Below is a small trained network, with its code and all its weights. Each question gives an input and a target symbol and asks what happens when units are switched off, that is, made to give their printed mean instead of their output.

import numpy as np


def w(rows, s, z=0):
    codes = np.array(rows[::2]) - 128.0
    scale = np.full(codes.shape[1], s)
    scale[-1] = z or s
    return codes * scale


def norm(h):
    return h / np.sqrt((h * h).mean(-1, keepdims=True) + 1e-5)


def f(y):
    return y / 2 * (1 + np.tanh(0.7978845608 * (y + 0.044715 * y**3)))


def softmax(a):
    e = np.exp(a - a.max(-1, keepdims=True))
    return e / e.sum(-1, keepdims=True)


def log_softmax(a):
    a = a - a.max(-1, keepdims=True)
    return a - np.log(np.exp(a).sum(-1, keepdims=True))


def net(x, mask):
    ids = ['ΘΞΠαβγδεζηλμστφψ'.index(c) for c in x.split()]
    T = len(ids)
    res = E[ids] + P[:T]
    u = 0
    for l in range(2):
        q, k, v = (norm(res) @ M[l].T for M in (Q, K, V))
        z = softmax(np.where(np.tri(T) > 0, q @ k.T / 4**0.5, -1e9)) @ v
        res = res + np.where(mask[u], z, O[l][:, -1]) @ O[l][:, :-1]
        u += 1
        y = f(norm(res) @ A[l][:, :-1].T + A[l][:, -1])
        res = res + np.where(mask[u : u + 4], y, B[l][:, -1]) @ B[l][:, :-1]
        u += 4
    return log_softmax(norm(res)[-1] @ U[:, :-1].T + U[:, -1])


Q, K, V, O, A, B = {}, {}, {}, {}, {}, {}
E = w([
[175,102,139,167,177,93,69,132,124,70],'Θ',
[118,150,125,111,70,113,93,168,153,79],'Ξ',
[165,131,160,131,195,149,131,37,175,142],'Π',
[161,85,135,174,116,97,65,105,92,118],'α',
[131,86,135,159,138,103,65,105,115,159],'β',
[132,164,50,131,140,93,125,129,131,102],'γ',
[167,103,110,148,101,112,128,99,186,144],'δ',
[62,126,116,133,162,125,141,169,168,98],'ε',
[135,81,129,193,161,100,91,105,103,87],'ζ',
[172,110,126,135,114,165,109,177,125,202],'η',
[103,135,105,90,161,139,102,138,75,87],'λ',
[157,118,143,164,158,86,70,136,117,106],'μ',
[133,63,74,108,135,149,111,82,153,90],'σ',
[94,131,78,15,102,109,253,109,101,147],'τ',
[115,126,158,166,130,85,80,127,124,94],'φ',
[151,81,181,80,135,155,76,161,150,128],'ψ',
],0.0056)
P = w([
[138,63,147,222,196,49,139,157,56,4],'0',
[153,66,120,165,178,64,131,157,83,62],'1',
[167,86,116,136,173,82,142,149,90,71],'2',
[172,85,116,104,159,83,141,157,108,97],'3',
[155,93,115,75,146,75,140,161,128,115],'4',
[155,103,112,51,124,82,135,156,139,135],'5',
[164,96,88,35,148,85,152,177,161,170],'6',
[131,101,82,10,107,72,145,178,162,186],'7',
],0.0024)
Q[0] = w([
[109,153,178,220,106,224,107,135,121,139],'0.h1',
[128,169,144,191,108,212,165,118,187,149],'0.h1',
[172,40,107,81,170,3,91,148,157,110],'0.h1',
[173,58,142,42,152,21,75,146,113,106],'0.h1',
],0.0058)
K[0] = w([
[136,85,166,223,128,152,8,148,125,108],'0.h1',
[150,102,162,231,185,92,68,109,128,148],'0.h1',
[154,132,99,28,93,177,253,134,171,177],'0.h1',
[135,164,138,23,95,175,195,126,149,152],'0.h1',
],0.0059)
V[0] = w([
[156,195,134,115,128,72,103,119,101,108],'0.h1',
[129,128,103,116,97,158,116,130,255,90],'0.h1',
[124,137,89,97,155,92,248,155,107,190],'0.h1',
[138,138,112,224,165,173,60,131,153,101],'0.h1',
],0.0037)
O[0] = w([
[104,232,131,117,152,99,59,149,119,96,174],'0.h1',
[109,94,167,140,37,108,190,128,198,68,79],'0.h1',
[197,143,97,213,178,245,123,161,179,133,254],'0.h1',
[108,151,120,141,91,1,178,123,102,179,99],'0.h1',
],0.0036,0.00074)
A[0] = w([
[162,86,191,176,97,58,170,147,109,82,124],'0.n1',
[170,164,38,105,128,108,167,117,163,117,133],'0.n2',
[45,188,138,198,198,144,148,199,167,55,250],'0.n3',
[166,86,127,254,140,160,138,109,102,105,178],'0.n4',
],0.0033,0.0027)
B[0] = w([
[124,2,113,102,138,101,116,99,207,176,251],'0.n1',
[106,93,123,163,63,145,32,147,152,156,152],'0.n2',
[198,116,103,31,118,112,107,83,124,251,242],'0.n3',
[113,185,131,74,144,57,112,189,109,208,234],'0.n4',
],0.0036,0.0019)
Q[1] = w([
[153,6,102,13,83,20,46,137,216,243],'1.h1',
[177,91,156,204,139,125,139,72,175,148],'1.h1',
[72,233,112,254,134,175,159,145,95,70],'1.h1',
[191,103,119,41,199,94,58,95,130,118],'1.h1',
],0.0053)
K[1] = w([
[140,157,89,102,82,254,147,147,200,130],'1.h1',
[151,113,140,136,127,128,208,91,154,133],'1.h1',
[112,115,114,154,129,33,119,110,71,145],'1.h1',
[149,171,134,92,142,186,126,119,144,84],'1.h1',
],0.0084)
V[1] = w([
[130,103,19,172,107,110,95,163,125,46],'1.h1',
[128,104,132,76,201,163,154,89,95,51],'1.h1',
[188,84,228,219,148,88,65,90,149,122],'1.h1',
[154,168,83,119,154,126,154,2,162,133],'1.h1',
],0.0049)
O[1] = w([
[212,155,82,177,93,191,130,3,131,67,69],'1.h1',
[84,76,165,110,199,195,38,142,84,64,184],'1.h1',
[102,155,148,166,71,247,119,182,209,162,255],'1.h1',
[40,117,49,195,225,125,104,171,168,74,234],'1.h1',
],0.0048,0.0039)
A[1] = w([
[52,186,163,115,70,116,189,120,85,207,195],'1.n1',
[157,66,147,167,179,114,88,150,128,149,198],'1.n2',
[17,116,142,155,167,168,145,255,157,150,2],'1.n3',
[173,133,166,108,55,106,200,90,117,146,94],'1.n4',
],0.0052,0.00097)
B[1] = w([
[242,40,109,150,209,161,79,109,156,106,123],'1.n1',
[74,193,85,59,136,240,199,152,135,102,203],'1.n2',
[133,144,51,193,83,109,32,254,94,51,254],'1.n3',
[46,207,145,176,234,208,223,221,82,30,137],'1.n4',
],0.0044,0.0069)
U = w([
[116,192,143,71,96,163,114,97,179,113,57],'Θ',
[141,182,150,117,111,127,198,125,105,5,122],'Ξ',
[65,124,109,175,137,131,88,198,152,73,163],'Π',
[132,161,159,202,68,179,106,86,58,142,251],'α',
[145,83,122,160,124,177,91,108,138,246,76],'β',
[199,192,43,164,119,73,121,74,128,125,72],'γ',
[137,115,137,198,98,140,200,115,231,151,151],'δ',
[128,77,94,59,161,75,164,143,148,191,219],'ε',
[28,148,93,129,119,163,161,61,109,170,52],'ζ',
[203,158,174,156,161,144,202,190,99,171,146],'η',
[129,133,140,72,200,129,82,87,24,92,109],'λ',
[132,234,161,97,101,107,91,134,136,216,109],'μ',
[125,26,107,127,104,147,122,50,156,47,33],'σ',
[144,127,123,131,128,140,148,112,120,122,36],'τ',
[166,112,219,160,147,77,83,96,178,121,229],'φ',
[125,56,216,56,92,169,128,159,124,126,107],'ψ',
],0.011,0.0021)

Each question gives the input, a string of symbols that net reads in full, and the target symbol t.
The units are the heads (4 rows each of Q, K, V and O) and the neurons (one row each of A and B). Each row of codes is followed by its name. A weight is (code - 128) times the scale printed after its matrix; where a second scale follows, it is the last column's (O, A, B and U).
mask holds one flag per unit, layer by layer, with each layer's heads first. A switched-off unit (its flag False) gives its mean, the last column of its rows in O or B, instead of its output. The means were averaged over made-up inputs and are rounded, as every weight is.
A unit's drop is (log p(t) with every unit on - log p(t) with that unit switched off) / (log p(t) with every unit on - log p(t) with every unit switched off).
The circuit of an input: a set's keep is (log p(t) with only the set's units on - log p(t) with every unit switched off) / (log p(t) with every unit on - log p(t) with every unit switched off). Starting from all 10 units, units are removed one at a time, each time the one whose removal leaves the highest keep (on an exact tie, the one counted first), for as long as the keep stays at least 0.8.
circuit, biggest first: the units of the circuit, biggest drop first
k most important neurons: the k neurons with the biggest drops, biggest first
top k neurons in layer l: the k neurons of layer l with the biggest drops, biggest first
drop when u is switched off: that unit's drop, to one decimal
input Π φ ε α μ, target ε: circuit, biggest first -> (1.h1 0.n3 1.n3 0.h1)
input Π ζ μ Π σ γ, target γ: circuit, biggest first -> (1.h1 0.h1)
input μ Π Π σ β α, target σ: circuit, biggest first -> (1.h1 0.h1 1.n3)
input ζ ψ β, target ψ: circuit, biggest first -> (1.h1 0.h1)
input μ Π ε, target ε: circuit, biggest first -> (0.n3 1.h1 0.h1)
input λ μ Π Π Ξ β δ β, target δ: circuit, biggest first -> (1.h1 1.n3 0.h1)
input α Π Π Π α Π Ξ β, target Ξ: circuit, biggest first -> (1.h1 1.n4 0.h1)
input φ α α φ, target φ: most important neuron -> (1.n3)
input σ Π Π Π φ Π δ, target δ: circuit, biggest first -> (1.h1 0.h1 1.n3)
input η μ β, target η: circuit, biggest first -> (1.h1 1.n4)
input σ Π φ φ ζ τ ε α, target λ: 2 most important neurons -> (0.n4 1.n3)
input α φ β, target β: circuit, biggest first -> (1.h1 1.n3 1.n1 0.h1)
input α τ γ μ, target λ: 3 most important neurons -> (0.n3 0.n4 1.n3)
input β α ζ, target ζ: circuit, biggest first -> (1.n3 0.h1 1.h1)
input α α ζ, target ζ: most important neuron -> (1.n3)
input γ Π Ξ α α, target Ξ: 2 most important neurons -> (1.n4 1.n3)
input Π Π Π φ μ ε δ α, target δ: 2 most important neurons -> (1.n3 0.n3)
input σ ψ α, target ψ: 2 most important neurons -> (1.n3 0.n1)
input ε μ μ, target ε: 3 most important neurons -> (0.n3 1.n3 0.n1)
input σ φ Π ε γ μ α ζ, target γ: most important neuron -> (0.n2)
input α Π τ σ β, target λ: top 2 neurons in layer 0 -> (0.n4 0.n3)
input Π Ξ Π γ φ μ α α, target γ: drop when 0.h1 is switched off -> 0.9
